Each row is followed by roughly how far along a hidden order it lies, from 0 to 15. A new part has a new order.
(in the rows, 100 means zero)
127, 91, 102, 84, 81, 89, 103, 123, 114, 97, 92, 126, 130, 102, 113, 94, 83, 105, 76, 79, 96, 120, 79, 89, 108, 122, 133, 83, 91, 94, 62, 110, 130, 109, 98, 119, 84, 145, 108, 116, 74, 67, 104, 92, 73, 70, 108, 111, 101, 106, 120, 71, 68, 104, 106, 86, 117, 95, 104, 140, 92, 120, 62, 95, 108, 110, 174, 135, 107, 103, 87, 102, 79, 114, 111, 102, 87 | 1
79, 105, 100, 109, 98, 89, 92, 90, 98, 129, 97, 83, 73, 100, 92, 90, 112, 106, 131, 143, 116, 66, 112, 113, 90, 77, 87, 140, 66, 112, 126, 76, 81, 78, 94, 75, 124, 57, 118, 87, 128, 108, 98, 95, 126, 144, 79, 104, 64, 99, 86, 127, 119, 94, 101, 124, 79, 113, 81, 76, 101, 78, 150, 103, 86, 74, 83, 69, 119, 88, 117, 108, 112, 48, 99, 82, 122 | 15
85, 104, 97, 106, 101, 87, 95, 92, 95, 121, 98, 82, 77, 103, 90, 93, 109, 100, 133, 128, 110, 73, 117, 112, 90, 81, 86, 127, 80, 108, 129, 84, 77, 86, 98, 91, 110, 72, 108, 89, 123, 119, 88, 98, 124, 133, 86, 97, 73, 102, 92, 126, 115, 98, 103, 114, 89, 112, 100, 78, 97, 81, 142, 98, 83, 76, 72, 75, 106, 88, 107, 112, 106, 70, 98, 84, 114 | 14
82, 110, 100, 107, 105, 85, 89, 93, 85, 142, 91, 80, 68, 97, 81, 98, 109, 104, 139, 136, 124, 73, 123, 119, 94, 75, 78, 120, 79, 107, 128, 82, 79, 78, 94, 98, 134, 49, 119, 86, 118, 118, 103, 102, 119, 164, 69, 95, 54, 102, 81, 113, 125, 95, 111, 113, 89, 110, 89, 73, 108, 89, 161, 102, 78, 72, 50, 67, 107, 94, 115, 112, 114, 53, 90, 80, 118 | 15
87, 101, 95, 98, 95, 89, 97, 100, 96, 121, 96, 88, 83, 105, 97, 86, 107, 102, 127, 122, 111, 66, 113, 111, 88, 82, 90, 134, 75, 109, 128, 86, 79, 90, 96, 95, 104, 73, 105, 91, 130, 118, 85, 93, 116, 128, 85, 104, 75, 105, 95, 121, 101, 98, 104, 116, 84, 110, 104, 85, 89, 81, 138, 95, 84, 70, 101, 77, 113, 82, 103, 113, 100, 65, 100, 84, 114 | 13
95, 102, 94, 94, 97, 88, 100, 99, 91, 107, 92, 93, 93, 104, 99, 93, 106, 100, 109, 105, 103, 85, 108, 107, 86, 90, 90, 120, 94, 105, 119, 93, 83, 103, 97, 102, 87, 86, 93, 99, 119, 118, 79, 94, 117, 107, 95, 103, 90, 105, 101, 112, 96, 110, 103, 103, 90, 106, 114, 91, 87, 87, 116, 94, 95, 88, 108, 88, 103, 88, 102, 102, 93, 87, 97, 91, 109 | 10
124, 95, 100, 83, 84, 93, 102, 121, 103, 114, 84, 122, 124, 102, 107, 96, 88, 102, 79, 76, 107, 125, 94, 100, 103, 115, 122, 81, 102, 97, 70, 109, 123, 109, 95, 125, 87, 123, 104, 110, 80, 78, 107, 95, 77, 92, 99, 105, 93, 108, 115, 77, 69, 110, 116, 84, 110, 94, 118, 128, 95, 127, 65, 96, 102, 106, 148, 125, 106, 105, 91, 95, 88, 112, 106, 99, 92 | 3
80, 107, 100, 112, 113, 103, 96, 82, 93, 103, 109, 80, 75, 102, 92, 102, 114, 95, 128, 127, 102, 81, 113, 111, 99, 84, 77, 120, 94, 107, 135, 88, 78, 89, 102, 80, 116, 63, 99, 87, 120, 123, 93, 105, 122, 119, 94, 92, 92, 96, 83, 126, 132, 91, 94, 116, 89, 109, 90, 75, 107, 82, 139, 104, 89, 88, 49, 71, 99, 95, 107, 109, 117, 85, 95, 93, 114 | 14
97, 104, 93, 94, 98, 90, 100, 100, 90, 109, 90, 94, 97, 102, 97, 93, 106, 100, 109, 100, 108, 90, 110, 107, 88, 90, 90, 88, 99, 103, 112, 96, 87, 104, 97, 107, 88, 95, 92, 100, 115, 117, 83, 96, 112, 113, 92, 99, 88, 105, 103, 109, 92, 111, 107, 100, 90, 104, 120, 94, 88, 96, 115, 94, 95, 88, 98, 86, 98, 92, 99, 101, 94, 91, 96, 93, 107 | 10
122, 94, 99, 83, 82, 91, 102, 123, 104, 113, 85, 123, 126, 103, 108, 92, 87, 104, 79, 78, 106, 123, 92, 98, 101, 117, 128, 18, 87, 96, 69, 105, 131, 109, 95, 127, 88, 130, 108, 115, 77, 77, 106, 93, 76, 89, 98, 107, 94, 108, 119, 73, 65, 110, 115, 82, 108, 97, 117, 131, 91, 124, 70, 94, 104, 103, 166, 126, 110, 102, 90, 96, 82, 99, 107, 97, 92 | 2
133, 90, 101, 75, 86, 83, 99, 126, 120, 96, 92, 119, 126, 97, 102, 98, 75, 108, 69, 66, 99, 129, 82, 85, 116, 128, 138, 71, 92, 90, 54, 118, 136, 108, 101, 121, 94, 151, 112, 107, 58, 56, 110, 99, 68, 80, 109, 109, 91, 104, 113, 58, 65, 100, 108, 91, 117, 92, 107, 149, 97, 122, 36, 89, 108, 105, 173, 158, 89, 104, 84, 112, 84, 109, 110, 112, 68 | 0
127, 88, 101, 82, 85, 90, 102, 122, 117, 94, 94, 121, 127, 100, 112, 97, 79, 107, 71, 74, 97, 122, 80, 86, 113, 124, 130, 78, 90, 92, 57, 112, 133, 110, 100, 120, 92, 151, 106, 116, 70, 60, 108, 95, 71, 73, 111, 110, 102, 104, 115, 64, 66, 101, 105, 91, 117, 93, 103, 141, 96, 114, 50, 93, 109, 107, 170, 138, 101, 103, 87, 103, 81, 116, 111, 108, 79 | 1
126, 92, 102, 85, 89, 93, 101, 118, 113, 98, 93, 120, 119, 99, 104, 98, 80, 103, 72, 71, 99, 132, 87, 90, 113, 126, 129, 68, 99, 91, 47, 111, 133, 110, 100, 123, 97, 145, 105, 116, 68, 67, 112, 101, 70, 75, 110, 105, 103, 105, 115, 73, 70, 103, 107, 82, 117, 92, 106, 137, 102, 125, 49, 93, 106, 110, 151, 135, 95, 108, 86, 103, 88, 116, 106, 110, 78 | 1
106, 102, 96, 91, 89, 98, 102, 109, 91, 116, 83, 108, 111, 99, 101, 98, 100, 101, 91, 78, 109, 116, 107, 103, 92, 103, 94, 95, 104, 98, 97, 107, 104, 108, 95, 122, 84, 107, 95, 107, 95, 108, 96, 97, 94, 105, 93, 100, 97, 107, 107, 93, 87, 118, 112, 87, 97, 95, 121, 102, 92, 112, 101, 96, 100, 100, 103, 98, 96, 102, 102, 91, 91, 105, 96, 94, 100 | 6
122, 95, 99, 86, 87, 94, 102, 122, 107, 114, 89, 126, 113, 101, 108, 99, 87, 102, 80, 77, 104, 129, 92, 98, 104, 120, 123, 75, 100, 95, 69, 111, 128, 109, 97, 127, 88, 131, 105, 115, 73, 76, 108, 97, 73, 89, 101, 106, 94, 107, 121, 72, 70, 107, 112, 77, 112, 92, 113, 131, 97, 128, 63, 95, 102, 107, 155, 127, 104, 106, 88, 97, 87, 114, 104, 102, 90 | 2
85, 105, 98, 102, 104, 87, 94, 94, 94, 126, 96, 82, 82, 103, 90, 92, 110, 100, 124, 129, 111, 73, 116, 114, 91, 80, 81, 129, 82, 107, 128, 86, 79, 85, 96, 89, 113, 65, 110, 87, 122, 118, 90, 99, 124, 134, 83, 99, 67, 102, 90, 122, 112, 96, 105, 115, 88, 112, 94, 79, 98, 74, 145, 99, 83, 75, 81, 72, 107, 88, 108, 110, 106, 66, 98, 83, 116 | 14
99, 106, 95, 92, 99, 91, 100, 100, 88, 116, 87, 94, 98, 100, 94, 96, 103, 100, 107, 93, 108, 101, 116, 108, 90, 94, 86, 100, 103, 100, 110, 100, 94, 106, 97, 114, 94, 84, 94, 103, 121, 114, 90, 99, 109, 119, 91, 98, 86, 105, 103, 105, 99, 114, 110, 92, 90, 100, 126, 96, 92, 103, 110, 95, 93, 90, 88, 87, 93, 97, 98, 99, 95, 102, 95, 90, 104 | 9
130, 87, 101, 77, 83, 84, 101, 127, 122, 92, 97, 120, 127, 100, 110, 92, 76, 110, 67, 72, 94, 113, 76, 84, 112, 125, 141, 77, 79, 90, 52, 112, 136, 108, 100, 112, 90, 192, 108, 120, 68, 50, 106, 94, 69, 68, 114, 117, 96, 106, 119, 61, 59, 100, 108, 96, 117, 95, 103, 149, 91, 109, 59, 88, 108, 107, 184, 142, 98, 101, 85, 108, 79, 108, 110, 112, 72 | 0
95, 101, 95, 96, 101, 97, 103, 99, 91, 98, 99, 93, 97, 103, 103, 94, 105, 99, 104, 103, 97, 80, 102, 102, 87, 94, 91, 117, 99, 104, 124, 94, 83, 102, 99, 95, 84, 92, 91, 101, 119, 116, 82, 95, 116, 99, 100, 102, 99, 102, 100, 114, 100, 108, 98, 105, 93, 103, 111, 91, 87, 87, 113, 96, 99, 93, 95, 86, 101, 90, 102, 96, 95, 98, 96, 96, 107 | 10
123, 90, 100, 84, 80, 91, 103, 127, 110, 101, 92, 114, 130, 101, 113, 94, 84, 104, 73, 85, 100, 119, 84, 93, 105, 118, 130, 80, 89, 95, 65, 112, 127, 108, 97, 120, 83, 138, 106, 117, 75, 70, 105, 92, 75, 77, 105, 109, 101, 108, 118, 77, 63, 109, 109, 86, 109, 93, 109, 136, 92, 121, 60, 95, 108, 111, 168, 134, 110, 101, 90, 97, 82, 114, 110, 104, 87 | 2
98, 107, 93, 93, 98, 88, 100, 100, 89, 118, 85, 91, 96, 100, 97, 95, 102, 100, 109, 90, 111, 103, 112, 106, 89, 91, 88, 109, 98, 102, 106, 97, 88, 106, 96, 117, 90, 79, 94, 105, 111, 116, 87, 97, 92, 118, 90, 98, 82, 107, 107, 105, 104, 113, 111, 95, 92, 101, 127, 102, 92, 99, 115, 94, 92, 88, 99, 86, 96, 95, 100, 101, 94, 94, 95, 90, 103 | 9
120, 97, 96, 82, 74, 81, 102, 126, 95, 128, 76, 122, 118, 102, 109, 88, 92, 107, 85, 83, 113, 109, 99, 104, 92, 105, 130, 96, 79, 99, 79, 98, 109, 108, 91, 130, 82, 116, 106, 115, 79, 89, 97, 88, 88, 105, 90, 112, 77, 113, 119, 82, 67, 119, 120, 85, 100, 98, 121, 127, 84, 117, 83, 90, 101, 95, 175, 115, 116, 95, 96, 93, 77, 87, 105, 89, 100 | 4
79, 105, 99, 109, 109, 95, 95, 87, 94, 117, 102, 83, 77, 102, 93, 98, 114, 98, 131, 125, 106, 77, 116, 115, 94, 83, 80, 112, 94, 107, 132, 86, 77, 87, 99, 90, 117, 62, 103, 86, 124, 122, 92, 102, 123, 125, 90, 95, 84, 99, 86, 129, 123, 93, 99, 115, 90, 109, 91, 74, 105, 83, 145, 103, 86, 81, 50, 72, 103, 92, 107, 111, 114, 81, 95, 90, 114 | 14
86, 106, 97, 98, 100, 85, 94, 89, 92, 131, 93, 83, 78, 103, 89, 91, 107, 104, 131, 128, 115, 78, 116, 115, 89, 81, 84, 124, 84, 108, 130, 84, 80, 87, 95, 91, 116, 67, 107, 88, 120, 116, 87, 98, 123, 138, 81, 99, 64, 104, 93, 120, 112, 97, 107, 116, 89, 113, 104, 81, 98, 84, 146, 98, 80, 71, 87, 81, 106, 88, 106, 114, 103, 67, 98, 83, 110 | 13
86, 105, 98, 104, 101, 84, 93, 93, 94, 129, 96, 83, 62, 101, 89, 91, 110, 102, 132, 134, 115, 74, 117, 116, 90, 72, 88, 131, 78, 108, 125, 82, 82, 82, 95, 92, 118, 54, 113, 87, 123, 116, 93, 98, 143, 137, 79, 100, 64, 101, 88, 122, 113, 96, 106, 120, 89, 113, 92, 77, 100, 82, 143, 100, 83, 73, 80, 64, 112, 88, 110, 112, 108, 61, 98, 82, 116 | 14
131, 94, 100, 80, 85, 85, 100, 125, 109, 117, 84, 123, 123, 100, 105, 97, 80, 104, 78, 76, 108, 129, 88, 94, 107, 119, 127, 77, 96, 93, 58, 111, 126, 116, 96, 129, 95, 131, 111, 113, 68, 68, 109, 97, 72, 91, 98, 106, 87, 109, 114, 67, 71, 105, 117, 81, 112, 93, 117, 134, 97, 133, 66, 92, 101, 102, 158, 128, 100, 107, 88, 103, 84, 108, 108, 105, 81 | 1
122, 93, 98, 84, 76, 87, 103, 128, 105, 117, 84, 119, 126, 103, 111, 91, 85, 105, 77, 79, 107, 98, 93, 99, 101, 117, 125, 91, 86, 97, 70, 107, 124, 112, 93, 120, 84, 129, 108, 113, 81, 75, 101, 90, 80, 102, 98, 110, 92, 110, 119, 82, 65, 114, 115, 83, 109, 97, 115, 132, 88, 121, 70, 93, 102, 102, 171, 120, 114, 100, 91, 95, 79, 107, 108, 99, 94 | 3
106, 103, 92, 89, 89, 92, 102, 111, 91, 118, 82, 108, 111, 100, 103, 96, 96, 103, 90, 87, 110, 108, 106, 103, 92, 101, 100, 96, 94, 99, 76, 101, 99, 107, 94, 118, 83, 99, 96, 108, 98, 110, 94, 94, 97, 108, 92, 104, 89, 109, 111, 92, 83, 119, 113, 88, 97, 97, 124, 109, 88, 108, 100, 94, 99, 98, 126, 106, 104, 98, 98, 92, 91, 100, 98, 92, 102 | 6
83, 104, 98, 106, 106, 90, 96, 87, 94, 115, 100, 82, 76, 103, 91, 95, 110, 98, 131, 129, 109, 74, 115, 112, 91, 82, 83, 126, 89, 108, 113, 88, 79, 87, 99, 87, 115, 53, 104, 89, 128, 118, 92, 99, 122, 128, 87, 97, 83, 102, 88, 121, 119, 95, 100, 116, 90, 112, 96, 77, 102, 62, 139, 100, 87, 78, 71, 65, 106, 89, 108, 111, 111, 66, 97, 87, 114 | 14
86, 105, 96, 100, 104, 86, 95, 93, 92, 120, 92, 84, 80, 103, 89, 94, 108, 99, 127, 120, 113, 75, 120, 112, 90, 82, 87, 120, 93, 106, 125, 89, 78, 93, 97, 99, 107, 69, 102, 91, 126, 106, 86, 100, 121, 135, 87, 96, 71, 105, 93, 119, 113, 98, 108, 107, 88, 109, 109, 81, 95, 89, 134, 96, 83, 76, 83, 70, 102, 91, 104, 115, 105, 74, 96, 86, 109 | 13
100, 102, 95, 90, 93, 95, 102, 107, 91, 112, 85, 106, 108, 100, 103, 91, 104, 102, 93, 94, 106, 99, 105, 102, 90, 94, 96, 102, 98, 101, 104, 103, 105, 108, 96, 113, 84, 103, 93, 104, 103, 108, 89, 95, 100, 105, 93, 103, 92, 106, 107, 92, 87, 116, 108, 90, 95, 98, 122, 105, 85, 104, 104, 94, 101, 101, 109, 90, 102, 97, 99, 91, 88, 101, 98, 94, 101 | 7
96, 101, 99, 105, 109, 116, 106, 94, 92, 77, 105, 101, 108, 100, 108, 104, 105, 94, 90, 88, 90, 105, 96, 99, 95, 103, 92, 97, 122, 97, 110, 102, 99, 112, 104, 103, 81, 100, 81, 96, 104, 117, 95, 101, 103, 68, 111, 97, 129, 98, 103, 110, 103, 108, 90, 91, 98, 94, 108, 90, 96, 94, 85, 105, 111, 117, 81, 102, 95, 103, 100, 84, 99, 124, 96, 107, 102 | 7
74, 105, 102, 119, 107, 104, 94, 86, 98, 105, 109, 85, 72, 99, 91, 98, 114, 101, 130, 144, 106, 64, 110, 109, 93, 75, 79, 132, 83, 110, 134, 80, 76, 85, 98, 69, 124, 58, 112, 89, 123, 121, 100, 99, 134, 127, 88, 99, 83, 94, 81, 130, 131, 90, 91, 130, 88, 110, 73, 71, 107, 67, 149, 107, 93, 85, 50, 69, 112, 91, 115, 103, 118, 61, 98, 94, 122 | 15
